Below is a small trained network, with its code and all its weights. Each question gives an input and a class and asks what happens when units are switched off, that is, made to give their printed mean instead of their output.

import numpy as np


def w(rows, s, z=0):
    codes = np.array(rows[::2]) - 128.0
    scale = np.full(codes.shape[1], s)
    scale[-1] = z or s
    return codes * scale


def f(y):
    return y / 2 * (1 + np.tanh(0.7978845608 * (y + 0.044715 * y**3)))


def log_softmax(a):
    a = a - a.max(-1, keepdims=True)
    return a - np.log(np.exp(a).sum(-1, keepdims=True))


def net(x, mask):
    res = np.array(x, float).reshape(1, 8) / 4 @ E
    y = f(res @ A[0][:, :-1].T + A[0][:, -1])
    res = res + np.where(mask, y, B[0][:, -1]) @ B[0][:, :-1]
    return log_softmax(res[-1] @ U[:, :-1].T + U[:, -1])


A, B = {}, {}
E = w([
[117,140,141,121,107,118,138,108,156,131],'x0',
[134,127,129,136,129,119,132,148,143,138],'x1',
[131,131,123,143,122,132,147,134,124,131],'x2',
[200,215,180,145,124,26,119,97,29,192],'x3',
[115,116,129,133,124,122,129,140,107,125],'x4',
[202,1,76,168,94,71,132,52,140,130],'x5',
[115,119,122,119,142,132,107,116,105,123],'x6',
[135,110,178,172,65,215,31,121,133,225],'x7',
],0.0096)
A[0] = w([
[54,200,122,119,157,159,122,169,107,132,68],'neuron 1',
[121,73,84,119,78,170,156,153,169,95,130],'neuron 2',
[162,40,80,126,69,85,107,113,124,142,76],'neuron 3',
[120,133,108,145,52,160,55,133,135,178,43],'neuron 4',
[55,50,93,110,138,222,138,195,193,94,145],'neuron 5',
[97,110,87,123,114,188,145,128,178,65,153],'neuron 6',
[119,125,118,137,106,145,150,143,176,119,45],'neuron 7',
[200,10,119,155,125,64,153,58,157,123,96],'neuron 8',
[125,160,56,73,192,70,206,162,149,91,14],'neuron 9',
[191,199,183,104,140,80,165,113,57,218,167],'neuron 10',
[180,187,180,141,90,17,92,89,53,153,175],'neuron 11',
[93,100,117,113,92,167,148,124,122,102,114],'neuron 12',
[100,84,115,166,112,184,149,179,202,35,148],'neuron 13',
[155,107,149,94,92,159,162,96,167,108,160],'neuron 14',
[147,81,109,159,133,88,110,87,155,127,11],'neuron 15',
[84,230,205,100,172,207,132,201,128,139,84],'neuron 16',
[130,110,133,139,36,190,87,147,91,158,37],'neuron 17',
[100,128,148,144,115,87,139,123,83,157,78],'neuron 18',
[44,255,172,105,172,183,135,196,136,115,80],'neuron 19',
[167,167,138,146,124,55,145,143,96,148,85],'neuron 20',
[88,145,79,103,160,43,186,143,106,49,40],'neuron 21',
[130,113,186,193,64,227,58,136,106,201,6],'neuron 22',
[177,170,102,116,162,85,139,123,71,173,96],'neuron 23',
[194,43,88,181,102,113,125,50,125,109,63],'neuron 24',
[155,103,179,144,79,192,47,148,126,221,10],'neuron 25',
[168,172,201,153,146,112,154,95,82,139,157],'neuron 26',
[137,141,81,91,210,38,202,116,126,11,52],'neuron 27',
[58,65,119,92,139,200,152,132,176,88,171],'neuron 28',
],0.0076,0.0025)
B[0] = w([
[173,56,120,59,86,32,135,132,79,100,194],'neuron 1',
[92,126,95,155,128,151,105,150,138,122,189],'neuron 2',
[170,68,99,87,79,46,128,147,89,98,183],'neuron 3',
[103,142,169,153,105,149,184,78,134,191,173],'neuron 4',
[84,176,101,149,195,153,68,162,168,119,247],'neuron 5',
[106,159,126,169,168,150,89,168,151,95,201],'neuron 6',
[93,112,116,133,117,136,133,138,136,127,141],'neuron 7',
[171,83,107,70,78,56,145,152,78,56,219],'neuron 8',
[114,89,197,140,142,168,195,78,107,207,210],'neuron 9',
[81,183,87,149,166,124,78,156,193,84,223],'neuron 10',
[78,207,42,179,203,189,76,189,196,59,228],'neuron 11',
[114,129,125,137,150,148,113,162,156,114,153],'neuron 12',
[94,137,77,134,159,149,99,110,148,130,221],'neuron 13',
[139,129,90,143,116,141,134,143,131,126,148],'neuron 14',
[168,127,117,90,102,78,130,112,101,103,156],'neuron 15',
[184,91,94,65,71,73,144,158,49,83,245],'neuron 16',
[107,106,171,114,147,133,153,95,145,163,171],'neuron 17',
[102,108,115,128,139,153,123,141,143,119,142],'neuron 18',
[175,47,85,51,62,29,162,157,2,65,253],'neuron 19',
[114,147,118,170,150,164,97,125,169,113,172],'neuron 20',
[136,109,216,171,141,160,173,79,133,205,209],'neuron 21',
[114,119,219,140,120,162,171,81,156,191,217],'neuron 22',
[107,149,115,130,152,165,124,135,174,109,173],'neuron 23',
[153,89,97,91,63,69,131,156,85,97,201],'neuron 24',
[135,127,183,141,146,165,191,57,104,187,207],'neuron 25',
[87,143,101,137,165,162,76,160,152,98,181],'neuron 26',
[130,116,235,155,123,191,166,46,122,201,242],'neuron 27',
[103,177,81,149,167,168,92,163,174,124,222],'neuron 28',
],0.0075,0.012)
U = w([
[84,167,71,137,187,167,80,174,165,108,204],'0',
[166,98,100,78,48,89,138,160,80,97,166],'1',
[118,129,247,133,133,173,166,77,130,195,2],'2',
],0.012,0.0014)

Each question gives the input, the list of numbers given to net, and the class t.
The units are the neurons (one row each of A and B). Each row of codes is followed by its name. A weight is (code - 128) times the scale printed after its matrix; where a second scale follows, it is the last column's (A, B and U).
mask holds one flag per neuron, in row order. A switched-off neuron (its flag False) gives its mean, the last column of its row in B, instead of its output. The means were averaged over made-up inputs and are rounded, as every weight is.
A unit's drop is (log p(t) with every unit on - log p(t) with that unit switched off) / (log p(t) with every unit on - log p(t) with every unit switched off).
unit that matters most: the unit with the biggest drop
top k neurons: the k neurons with the biggest drops, biggest first
drop when u is switched off: that unit's drop, to one decimal
input [-2,7,-3,6,-3,-3,-1,-5], class 0: unit that matters most => neuron 11
input [-3,3,2,-6,-6,-1,1,7], class 2: top 3 neurons => [neuron 22; neuron 25; neuron 11]
input [-7,0,2,-1,4,-4,4,4], class 1: top 2 neurons => [neuron 27; neuron 16]
input [-4,0,-5,3,-2,-5,0,-5], class 1: top 3 neurons => [neuron 19; neuron 16; neuron 22]
input [4,1,-8,5,3,-1,6,-5], class 0: top 3 neurons => [neuron 11; neuron 10; neuron 22]
input [-7,5,-5,4,5,-5,-3,2], class 1: top 4 neurons => [neuron 19; neuron 16; neuron 5; neuron 28]
input [8,-5,-4,2,6,-2,-7,1], class 0: top 4 neurons => [neuron 8; neuron 24; neuron 19; neuron 3]
input [7,8,8,-6,-4,-8,4,-7], class 1: top 3 neurons => [neuron 19; neuron 16; neuron 1]
input [-4,5,-4,-6,2,-1,-4,8], class 2: top 2 neurons => [neuron 22; neuron 25]
input [-6,7,-7,2,-2,1,4,0], class 0: top 2 neurons => [neuron 19; neuron 16]
input [0,-8,-4,5,3,-1,5,-7], class 2: top 2 neurons => [neuron 27; neuron 21]
input [0,1,-8,-5,-7,-7,-8,-4], class 1: top 2 neurons => [neuron 19; neuron 16]
input [-3,4,-2,2,-5,-8,5,7], class 1: drop when neuron 16 is switched off => 0.6
input [-2,2,-1,2,-7,5,3,-8], class 2: unit that matters most => neuron 27
input [-8,-6,-6,8,7,4,-5,0], class 0: drop when neuron 4 is switched off => 0.0
input [-5,1,-6,7,-5,3,0,-6], class 0: drop when neuron 11 is switched off => 0.9
input [-3,-4,4,-2,-8,-5,2,-5], class 1: drop when neuron 1 is switched off => 0.2
